[[ 28  30 170 117 211  31 158 177  37]
 [154 213 138 124  63  89  79 196 214]
 [148 104  63 100 140 178 182  26 114]
 [184 183 183  86 155 130 170 134  78]
 [198  48 165 114 176 133 115 171 194]
 [224 212 105  71  43 199  31 119 194]
 [197 153 128  22 178  94 136 133  34]
 [154 175  19  67 167 222 192 137 211]
 [138 119  64  97 157  24  83 221 182]
 [ 77  29 162 214 198  77 115  69 118]
 [210  83 149  42 122 132 224 116  53]
 [165 168 120  26 145  89  66  60 167]]
Report the entry in the top-right corner.
A: 37
The top-left entry is 28
Report the second entry in reading order.
A: 30
The entry in the bottom-right corner: 167
Report the largest entry in the first column.
A: 224
Report the entry just right of 192.
A: 137
The entry directly above 60 -> 116
Report the bottom-left entry.
A: 165
The first entry of the smallest entry's row -> 154
The smallest entry -> 19
The largest entry in the first row is 211
The entry directly below 221 is 69
The 5th-last entry, reading row by row -> 145
The entry directly below the smallest entry: 64
The 2nd entry on the main diagonal is 213
Report the entry directly below 130.
A: 133
The entry directly below 134 -> 171
The top entry of the column that holds the smallest entry -> 170
Report the entry just left of 199.
A: 43
The smallest entry in the last column -> 34
The third entry from the end, reading row by row: 66
The fourth entry, reading row by row -> 117
The 3rd smallest entry is 24
The entry directly above 42 is 214
The entry directly above 67: 22
Report the last entry in the row that holds the smallest entry.
A: 211
The entry directly below 28 -> 154
The entry just right of 69 is 118
The bottom entry of the column that holds the smallest entry -> 120
Report the entry directly below 171.
A: 119

B =
[ 19.66 -10.58  11.82  11.12   2.79  10.38   3.49   9.28 -16.12 -22.02
  -5.80  16.35 -20.65   4.21]
Find the largest entry.
Answer: 19.66
Find the 1st entry from the right.
Answer: 4.21
Find the entry just right of 11.12.
Answer: 2.79
The entry just right of 10.38 is 3.49
Find the entry just right of the smallest entry.
Answer: -5.80
The second entry from the right -> -20.65
The 3rd entry from the right: 16.35
Find the third entry from the left.
Answer: 11.82
